(in the rows, 128 means zero)
Each row has a class, written after it.
[103 158 126 137 130 112  84 153 149 131 126  89 147 157 142 188 149 120
  56 124  82 137 132 185 134 106 110 114 153 116  68 123 158 100 117 100
 202 125 162 133 141  98 138 119 112 114 123 155 136 118 163 137 176]
R
[ 95 179 114 156 126 111  75 163 159 123 123 117 154 128 164 177 151 133
  48 100  90 123 126 188 128 116 110 113 169 113  82 131 153 117 135 109
 209 125 165 124 167 113 150 115 105 105 150 136 153 121 144 116 158]
Z
[ 93 131 102  84  85 111 106 142 103 137 120 129 182 127 153 140 134 123
 127 150 136 109 184 126  81 173 166 128 139  87 146 185 119 141  90 215
  84 134  76  75 168 109 104 118 151 137 162 145 140 112 165 147 183]
S
[132 108 141 101 120  96  82 113 153 160 173 202 148 194 119 152 165 104
 164 159 143 150 129 147 129 195 123 123 161  97  90 131 138 165 132 154
 153  78 101 119 145 181 123 120 130 141 130 139 117 137 133  88 161]
P
[150 147 196 161 130 107  96 180 155 101  86  96 157 182  94 149 116 156
 108 128 114 182  51 155 153 138 156 129 142 108 114 181 116 135 157 126
 185 148 165 166 150 166 147  99 124 172 139 140 116 179 105  83  54]
T
[117 135 112 111  69  88 117 163 135 119 109 127 178 155 146 167 157 132
 116 167 148 106 190  86 103 161 162 114 131  75 117 206 136 142  93 228
 113 129 104  64 147 127 107 109 152 135 168 130 135 146 162 145 187]
J
[128 145 185 149 139  94  87 171 149 115  79 101 167 192 128 149 114 156
 114 140 129 167  89 156 150 154 183 123 145 100 110 156 133 125 125 130
 152 172 150 161 130 105 176 100 134 162 124 137  86 155  93 104  70]
R
[174 148 138 138 137 136 130 114 133 123 104 143 110 103 140 134  68 155
  84 134  99 114  77 130 153 158  85 114 109 107  84 139 148 147 127 150
 203 109 182 169 157 143 177 141 163 146 128 143 146 105 165 166 144]
E
[121 168 132 136 111 134  92 148 159 120 129 112 159 125 151 177 148 119
  70  97  97 119 113 197 130 122 117 117 180 111  91 125 139 135 126 108
 204 120 169 121 166  98 167 120 117 106 168 142 156 127 145 118 192]
H
[117 145  89 109  56 105 115 147 133 130 115 120 191 153 137 155 151 118
 103 151 141 107 167 111 104 166 124 131 139  56 117 195 129 141  94 232
 119 128  92  71 145 112 104 105 147 154 149 153 142 140 159 146 170]
J
[116 137 111 105  53 113  99 141 138 148 124 126 188 155 146 165 140 120
 127 161 138 116 153 112 120 159 117 139 125  94 121 181 125 150  94 239
 119 139  83  79 147 131 110 112 160 143 142 145 176 143 165 127 171]
P
[110 151 119  89  91 108 117 137 104 130 110 125 191 130 152 140 148 114
 123 136 113 121 186 134  83 168 177 133 144  90 124 192 131 134 103 210
  90 148  71  72 146 100 107 107 151 142 134 143 127 117 145 149 169]
R
[136 147 164 161 126 117 100 185 128  89  82  91 159 170  91 141 111 171
  96 120 136 160  93 142 142 175 170 126 133  83 105 181 139 142 136 170
 156 148 167 162 115 113 129 101 122 165 137 112  80 138 100  98  67]
J
[134 157 198 160 134 106 110 182 166 110  69  83 168 194  99 135 119 153
 107 132 110 191  76 150 150 141 168 133 138 116  95 185 137 124 146 135
 186 164 168 164 129 146 165  96 126 179 108 130 108 173 100  90  46]
R
[100 132 100  80  85 116  94 145  96 126 119 139 180 132 148 128 138 122
 127 145 130 117 183 131  83 176 168 124 139  76 150 193 117 141  97 207
  88 131  63  86 160 100 100 115 138 144 165 153 124 107 153 145 179]
S
[ 93 100 124 118 133  85  91 132 153 164 174 208 132 191 157 138 164 125
 140 172 143 147 119 113 116 196 131  98 162  90 119 127 143 158 131 146
 147  74  89 137 167 172 138 112  95 149 105 162  89 151 121 129 143]
S
[119 139 102  79  79 122 102 140  90 105 112 134 172 129 142 149 142 104
 126 135 135  95 189 135  86 170 183 124 151  80 131 198 122 154  96 215
  85 133  73  73 151  93  86 113 148 148 144 135 114 106 152 146 183]
J
[135 140 188 169 132 114  89 160 134 102  81  79 149 178 104 145  99 167
 105 129 130 167 103 150 155 159 185 135 135 126 111 175 139 144 129 164
 176 151 172 166 119 133 145 102 145 157 120 110 129 146 111  88  66]
P
[108 123 129 131 114 113 133 138 153 137 135 178 163 206 118 134 172 133
 156 145 112 145 122 109 153 187 145 122 180  62 101 150 157 150 157 176
 147  81 100 114 148 182 123 116 121 160 137 150 131 155 118  90 141]
H
[173 154 151 127 146 162 135 104 113 131 122 149 134 109 158 162  80 152
  85 111 104 122  52 168 145 153 123 109 142 135 100 136 125 141 148 160
 192 110 161 136 185 161 170 130 139 133 125 151 165 115 195 162 143]
T
[195 180 135 142 130 180 155  89 116 142 112 155 114  85 136 156  69 156
  90 100 108 113  82 128 127 164 118  97 112 136  64 135 142 127 138 188
 212 115 209 134 171 159 140 120 138 124 135 120 171 102 177 143 175]
J
[115 138 107 105  60 123  90 147 138 151 121 123 185 145 149 159 141 124
 107 156 134 124 166 115 116 160 118 135 126  94 121 197 124 150 100 229
 126 136  83  70 150 123 107 105 157 152 136 137 171 138 167 123 173]
P
[162 160 190 153 145 100 100 170 142 117  85  92 152 179 130 139 120 161
 100 135 120 181 114 154 134 165 172 113 144  93  98 174 138 130 129 134
 185 152 196 150 132 119 170  95 136 152 140 122 105 143 121 107  76]
R
[134 171 136 159 168 110 134 100 115 130  94 154 118 103 136 142  60 153
  96 137  83 110  92 151 139 142 136 112 145 161  72 144 173 115 143 161
 210 109 192 148 164 171 132 144 147 137 115 118 163 110 183 174 113]
Z
[157 147 147 132 141 172 152 105 131 123 102 143 146 118 156 162  79 136
  89 115  96 123  66 148 155 152 131 119 152 136  99 147 134 141 149 155
 204 112 187 133 184 150 185 141 142 140 128 124 175 118 191 153 146]
H
[130 128 132 105 113  93 114 111 157 149 152 210 157 193 108 145 168 112
 172 155 135 137 111 143 130 182 127 122 166  67  94 128 143 158 136 153
 154  77 105 110 151 181 132 132 122 150 145 145 122 158 116  90 164]
H
[121 161 132 132 115 122  72 157 156 120 140 109 156 119 154 184 151 130
  59 105  90 125  97 201 128 121  93 115 177 119  97 119 130 137 138 107
 206 114 148 132 180 120 142 115 106 103 168 158 148 124 143 119 169]
T
[129 121  97  86 102 117  94 156 130 130 109 144 202 166 166 147 159 139
 114 159 129 121 178 125  86 178 138 121 135 105 120 202 129 135 117 194
 114 136  86  78 159 115 143 114 150 142 133 128 154 131 161 135 151]
Z
[118 123 128 116 115  91 114 140 147 148 134 180 149 206 119 133 168 137
 133 139 104 142 144  92 142 190 122 119 150  56  81 168 161 139 149 154
 155  83 102 123 150 173 137 120 125 163 132 158 102 138 123  87 128]
E
[119 143 138 126 114  97 130 138 151 146 135 184 164 202 129 128 174 134
 139 134 105 162 132 122 144 199 130 130 171  75  83 162 161 131 151 170
 145  93  99 117 153 189 125 103 115 158 117 160 109 143 121 102 111]
R
[110 135 112 108  59 108  95 141 135 147 129 115 194 157 148 163 146 123
 114 159 143 119 163 116 109 160 126 135 134  92 120 191 126 156  93 239
 126 135  83  67 145 128 117 107 158 145 129 146 172 147 173 140 182]
P
[136 122 143 102 131  76 111 117 153 154 168 201 167 193 120 145 175 108
 172 159 130 151 134 152 122 206 123 122 161  74  80 118 145 146 130 150
 144  82 106 112 141 177 126 116 122 140 127 161  98 144 108 111 157]
R
[109 121 136 116 143  91 101 118 162 161 166 192 144 191 153 142 172 119
 130 163 129 148 123 125 117 193 126 114 172 100  99 128 154 149 141 134
 154  91  85 126 158 157 154 113  99 142  93 153  81 150 105 125 128]
R
[126 109 129  94 130  96  85 137 161 161 152 215 142 182 116 122 165 122
 142 154 110 144 134 106 122 189 109 119 152  81  85 152 149 153 146 135
 156  90  80 119 160 157 141 121 124 158 158 155  81 154  98 110 140]
E
[ 84 163 111 151 100  86  94 173 146 123 123 111 141 124 168 182 143 121
  74 130  84 117 129 182 140 110  96 130 157 144  84 114 139  98 109 106
 190 127 179 133 167 114 116  95 103 105 142 172 188 121 146 104 166]
S
[132 109 135  92 131  92  96 128 155 167 147 211 149 182 112 125 157 131
 148 161 116 138 133 103 130 186 112 122 148  83  76 146 156 151 141 136
 161  85  92 117 156 161 135 124 125 148 166 150  92 152 102 103 139]
E
[111 156 127 124 100 112 107 128 120 156 116 112 153 121 139 154 120 122
  68 104  74 127 121 178 129 111 106 122 156  99  88 131 150 119 110 115
 207 135 157 132 136  97 147 128 120 117 157 159 130 120 143 118 176]
E
[152 140 187 157 136  97  89 174 127 111  95  92 145 175 121 154 116 177
  97 145 118 169  81 149 136 150 159 109 140  88 109 168 132 129 142 132
 183 141 179 152 146 128 142 100 127 151 157 122 115 151 116  95  71]
T
[152 157 187 157 143  98 102 177 143 113  81  92 159 177 121 142 113 167
  95 139 112 185 113 147 139 163 175 122 149 106  99 178 145 127 135 135
 183 158 186 149 129 117 155 102 133 155 145 112 105 147 111 105  62]
R
[112 164 121 138 107 120  81 156 161 113 132 115 154 121 148 187 145 123
  52  95 111 124 108 196 129 126 117 116 178 103  81 124 140 137 125 116
 200 115 159 126 173 112 132 114 102 105 163 145 131 125 144 115 174]
J
[111 142 123 115 144  83  87 151 164 165 154 220 151 175 125 132 178 120
 154 163 127 143 146 135 117 191 119 109 168  81  81 140 158 142 162 166
 153  71  84 107 157 169 124 109 116 154 133 150 108 150  98 101 108]
Z
[139 163 187 161 135 103 109 170 134 101  76  77 165 176 104 131 112 176
  98 123 116 168 101 156 141 169 173 125 137  99  95 183 151 127 136 162
 179 156 167 157 116 118 152  97 127 158 116 125  92 142  99 104  64]
R
[124 155 187 147 137  95  79 172 158 111  85  95 163 188 118 150 113 161
 113 136 128 163  99 151 145 156 171 116 141 109 103 159 134 121 133 136
 166 174 164 152 137 112 172  99 129 156 132 133  83 154  95 109  87]
R
[150 147 166 152 153 127 140 100 118 130 103 149 113 102 131 153  66 156
 104 142  84 107  63 152 156 145 120 116 132 163  80 139 159 134 135 164
 214 100 185 154 167 180 122 134 148 140 134 126 156 120 176 186 121]
T
[124 103 120  77  83 137  85 142 140 144 120 130 196 154 156 156 143 132
 117 173 134 124 172 120 100 176 142 139 131 127 124 189 124 153 101 220
 122 138  71  78 164 114 129 114 163 140 160 122 175 137 161 138 168]
P
[126 101 109  64  90 121  90 157 141 127 106 129 195 161 152 138 149 148
 108 167 129 120 171 102  91 182 141 129 121 103 124 207 134 156 106 184
 121 147  70  88 142  88 162 128 165 141 169 135 138 130 156 143 175]
E
[116 123 100 112  75  93 107 168 138 122 118 119 173 153 147 162 160 128
 100 172 137 117 190  86  94 174 171 113 141  69 126 197 139 148 104 237
 116 120  91  66 150 123  99 113 153 145 172 132 145 145 157 151 184]
J
[120 119 124 105 114  96 107 140 146 138 136 183 150 207 116 129 166 135
 129 138 107 150 139 100 140 202 130 125 152  59  89 176 156 151 147 151
 149  86  95 128 147 175 130 124 128 160 133 156 101 135 129  93 130]
E
[ 88 152 115 146 101 113 113 126 115 151 121 119 159 107 153 160 119 126
  70 103  90 142 120 189 123 121 108 126 164 109 113 117 138 104 111 130
 195 122 158 133 154 115 120 114  97 106 152 167 145 113 133 107 161]
S
[132 134 188 159 128 130 115 183 165  92  78  89 166 191  91 136 123 137
 118 135 119 182  64 141 153 131 163 135 153 104 120 184 126 145 152 123
 179 152 171 160 131 141 172 113 130 177 132 117 121 181  98  84  70]
H
[146 147 147 152 156 139 151 100 119 125  94 164 116  98 137 151  63 146
  93 126  98 115  86 145 149 156 126 118 137 157  69 156 169 131 128 164
 206  98 200 150 171 168 115 136 140 140 136 111 136 113 177 177 111]
J
[102 165 136 152 106 118 123 112 118 151 113  99 162 108 146 159 126 123
  69  98  74 150 123 196 122 118 122 128 178 106  94 115 151 107 113 127
 200 142 156 124 131 104 131 106 117 109 118 160 131 114 125 127 165]
R
[182 156 137 124 144 166 136  80 119 145 107 146 117 101 137 139  63 168
  73 107  95 125  84 116 121 164 125 104  97 132  71 145 144 137 136 157
 222 129 195 145 161 145 175 135 157 123 131 130 169 104 184 159 186]
E
[111 166 125 140 102  90  93 174 139 122 125 106 142 127 152 198 154 123
  80 125  75 109 112 200 148 101  77 128 157 147  76 113 139 109 135 103
 199 120 170 131 162 128 105  98 101  99 145 161 183 120 145  87 163]
T
[107 134 122 116 147  88  88 130 158 164 149 220 158 180 121 135 172 115
 149 154 124 149 138 127 115 179 120 112 170  77  78 148 158 139 155 144
 155  75  90 108 166 180 119 114 116 150 136 148 102 148 103  97 122]
Z
[102 153 128 143 121 109  85 145 155 127 125  89 143 157 142 189 149 121
  51 124  76 142 124 186 132 117 113 115 158 111  68 124 157  98 120 103
 211 123 162 140 141  98 140 114 118 111 114 159 140 118 163 140 168]
R
[152 148 160 147 151 124 141  89 114 128 104 159 112  98 130 148  65 154
  96 123  89 108  67 157 156 148 125 116 132 163  81 141 154 132 142 164
 212  99 180 150 167 179 127 132 145 132 128 125 148 116 166 173 125]
T
[ 85 162 108 146 147 100  65 165 146 129 128  98 140 158 141 180 148 122
  58 128  85 130 127 197 123 113 113 104 162 110  64 129 164 103 132 101
 205 114 172 135 151 111 127 121 117 116 126 145 155 115 174 126 163]
Z
[ 97 125 121 124 122  95 117 147 146 145 147 196 148 195 124 134 161 141
 140 150 119 158 131 117 142 204 142 126 163  73 102 149 152 134 149 172
 129  74  92 123 160 187 108 110 112 162 137 174 127 140 126  90 116]
S
[136 114 132 101 120 103 113 120 155 154 159 210 164 202 112 148 180 108
 177 157 133 144 115 139 129 187 128 116 164  63  95 133 140 152 141 150
 153  72 102 107 142 171 139 130 118 146 153 146 113 154 127  97 164]
H
[116 135 120 116 138  71 100 129 154 161 170 219 159 203 124 144 180 111
 165 157 138 150 142 147 114 192 120 110 167  70  86 135 150 143 152 149
 152  71 100 110 149 190 122 121 111 140 120 151 108 154 120  95 139]
Z
[190 160 148 146 133 136 136 101 115 119 118 160 125  91 149 151  68 156
  95 119 104 106  45 160 153 150  86 110 119 110  90 127 132 145 142 162
 187 100 164 161 174 162 144 123 148 134 124 153 155 113 158 160 146]
T
[142 147 182 152 133 106  92 178 121  97  88  90 159 176 104 146 114 189
 101 124 131 158  72 153 150 162 158 120 127  88 115 174 133 143 145 160
 159 146 156 163 126 129 141  98 123 149 141 128  96 143 110  95  67]
T
[103 150 105  96  94 101 106 143  94 129 111 134 181 142 154 141 144 118
 133 141 118 106 194 138  81 164 180 122 157  95 128 199 133 130 115 198
  91 141  79  75 151 114 104 112 151 140 123 129 139 110 161 138 160]
Z
[130 129 135 111 132 112 109 124 155 154 148 213 157 173 116 136 169 111
 180 142 125 133 117 128 132 181 121 114 168  70  94 136 145 150 151 158
 143  77  98 102 163 161 132 118 118 153 159 148 100 156 104  94 138]
H
[113 156 118 147  97 133 125 120 107 145 119 106 157 107 133 167 120 108
  74  90  88 124 125 184 125 112 120 125 179  96  92 120 145 106 116 131
 187 119 160 129 146 105  96 121 105 114 153 144 125 112 121 103 153]
J
[144 138 141 106 127  74 109 123 155 153 167 204 164 200 117 137 177 114
 166 154 135 159 137 154 125 207 122 122 165  65  82 128 146 158 131 155
 148  82 106 117 138 181 126 111 121 141 129 163  96 150 113 111 154]
R
[ 97 158 116 131 113 126  70 155 152 126 140 115 153 116 159 169 139 124
  61 105  97 130 116 193 127 131 112 113 173 111  99 115 128 123 115 112
 196 114 158 127 175 107 146 118 103 116 166 167 148 112 152 123 173]
S
[139 149 179 164 131 110  94 174 126  98  84  83 158 180  97 148 117 183
 106 124 127 158  79 150 147 161 158 122 130  94 116 172 136 142 140 167
 174 150 165 157 121 134 142 101 128 152 147 130 107 146 103  97  74]
T
[112 137 127 135 102 122 112 120 116 161 116  97 144 116 138 158 122 122
  58 103  74 131 126 169 122 109 104 124 157  91  96 127 151 113 109 105
 206 129 156 127 142 103 146 129 121 117 153 156 129 118 135 114 175]
E
[127 109 139 108 128  99  88 126 146 160 174 198 131 191 148 160 174 132
 141 159 137 134  99 125 121 184 120 100 161  99 107 116 143 160 145 146
 154  78  86 129 169 177 130 118  99 135 117 152 101 153 108 112 137]
T
[133 153 195 162 140  95 105 184 170 106  75  88 171 192 101 137 122 148
 108 136 110 189  76 146 146 145 171 135 148 112  90 181 137 132 149 132
 180 160 171 158 134 151 162  93 133 184 109 132 112 171 105 102  54]
R
[105 167 110 140 113 136  82 151 165 117 135 111 151 119 153 183 149 117
  48  88 108 119 120 197 123 128 108 120 178 109  80 124 142 134 124 111
 199 114 160 127 173  97 131 117 107 112 153 139 138 119 143 117 166]
J
[122 137 119  90  83 115 107 138  93 128 120 132 182 128 148 157 145 122
 123 140 121 111 158 141  89 166 160 130 146  84 139 188 114 152 112 201
  93 133  65  79 160 116  96 108 152 136 145 146 140 118 149 136 172]
T
[116 150 170 165 137  99 106 178 134 108  89  98 163 181 103 131 101 183
 106 136 140 163  99 144 142 176 168 126 123  93 118 178 139 128 129 163
 160 146 167 163 125 127 158 102 123 162 148 138 103 144 111 104  79]
S
[126 138 169 148 136  98  79 184 138 108  95 103 148 172 131 137 105 169
  89 153 133 176 100 142 135 164 175 109 143  89 119 178 131 127 126 134
 180 139 180 150 144 105 153 108 122 154 173 127 111 139 127 107  72]
S
[112 125 196 167 137 116  88 175 161 115  81  85 153 192  99 150 111 142
 106 139 123 194  81 149 154 134 177 140 139 135 105 179 128 140 144 140
 190 156 169 163 136 153 152 100 140 169 112 110 136 173 113  78  57]
P
[116 150 143 122 119  96 132 132 151 153 132 187 160 203 120 135 168 134
 141 135 104 162 131 117 141 196 137 129 165  74  82 157 166 126 152 175
 146  94 104 120 151 190 124 112 116 159 131 155 109 139 122 101 108]
R
[100 159 117 145 105 117 100 167 152 125 112 105 149 127 157 193 148  98
  99 128  76 102 111 185 154  93  89 128 165 150  81 110 139 111 124  93
 194 132 178 129 153 103 130 106 110 111 137 152 184 127 139  91 180]
H
[167 143 144 130 140 123 137 107 124 125 102 141 122 107 134 132  70 144
  84 142  92 119  79 129 141 161  96 120 116 108  78 146 153 142 124 149
 202 108 186 166 152 150 177 143 166 149 133 146 152 104 171 168 144]
E
[138 153 182 166 145 100 111 169 143 105  75  89 175 177 110 130 109 174
 108 120 125 173  97 153 147 176 171 130 131  99  99 176 147 137 139 163
 170 158 169 162 115 120 153  94 137 159 119 124  93 146  96 113  62]
R
[171 139 142 145 140 135 129 124 130 121 108 142 111  99 140 143  74 147
  92 132  90 109  79 125 154 159  92 115 113 101  82 138 151 145 128 146
 188 106 178 162 153 141 165 139 170 149 133 146 138 102 169 172 148]
E
[129 143 185 160 123 125 113 191 162 103  74  87 167 196  93 146 123 139
 117 133 119 174  61 135 155 138 179 134 146 101 114 182 127 145 150 138
 175 155 172 163 130 142 165 108 131 181 134 113 132 174 109  85  73]
H
[181 182 146 141 150 164 138  88 127 148 115 153 132  90 150 154  76 162
  94 105  99 135  84 138 125 174 125  98 113 140  71 124 141 133 138 180
 209 132 193 135 162 152 164 113 144 115 113 137 160 102 174 171 185]
R
[101 165 125 138 132 120  75 152 156 116 126 100 138 156 137 187 146 122
  51 121  77 146 117 198 134 118 108 116 154 113  64 123 161 103 121 100
 213 126 164 137 147  99 138 126 116 115 130 157 146 118 157 132 176]
R
[129 134 123  72  77 124 103 149  91 117 121 127 171 131 144 158 152 123
 130 141 120  99 169 129  95 158 151 126 141  91 138 187 113 149 108 204
  80 132  65  82 160 113  94 112 151 135 149 141 132 111 151 140 166]
T
[132 125 122  83  87 127 109 143 139 132 104 135 201 150 158 135 155 140
 115 155 126 129 177 119  98 185 148 137 135 108 123 192 130 142  96 193
 109 151  79  79 145 107 141 106 155 143 149 131 134 125 137 149 164]
R
[121 142 120  86  93 119 119 138 100 132 115 120 185 124 151 134 145 111
 118 131 116 121 186 139  82 174 170 133 147  87 127 195 129 141 105 200
  91 142  74  74 153 107 107 112 156 138 137 135 121 106 151 148 181]
R
[130 132 117  88  90 126 110 151 138 138 104 127 214 150 162 140 155 138
 122 147 126 132 172 130  94 182 151 133 140 103 117 193 125 139 112 202
 118 148  74  68 153 107 138 100 152 147 133 139 147 128 147 143 163]
R
[136 119 119  73  90 126 108 144 143 137 108 136 207 156 158 144 158 133
 118 165 122 135 163 118  92 184 142 135 130 106 124 194 123 144 108 199
 111 147  73  75 148 110 149 106 152 148 139 136 141 130 158 147 164]
R
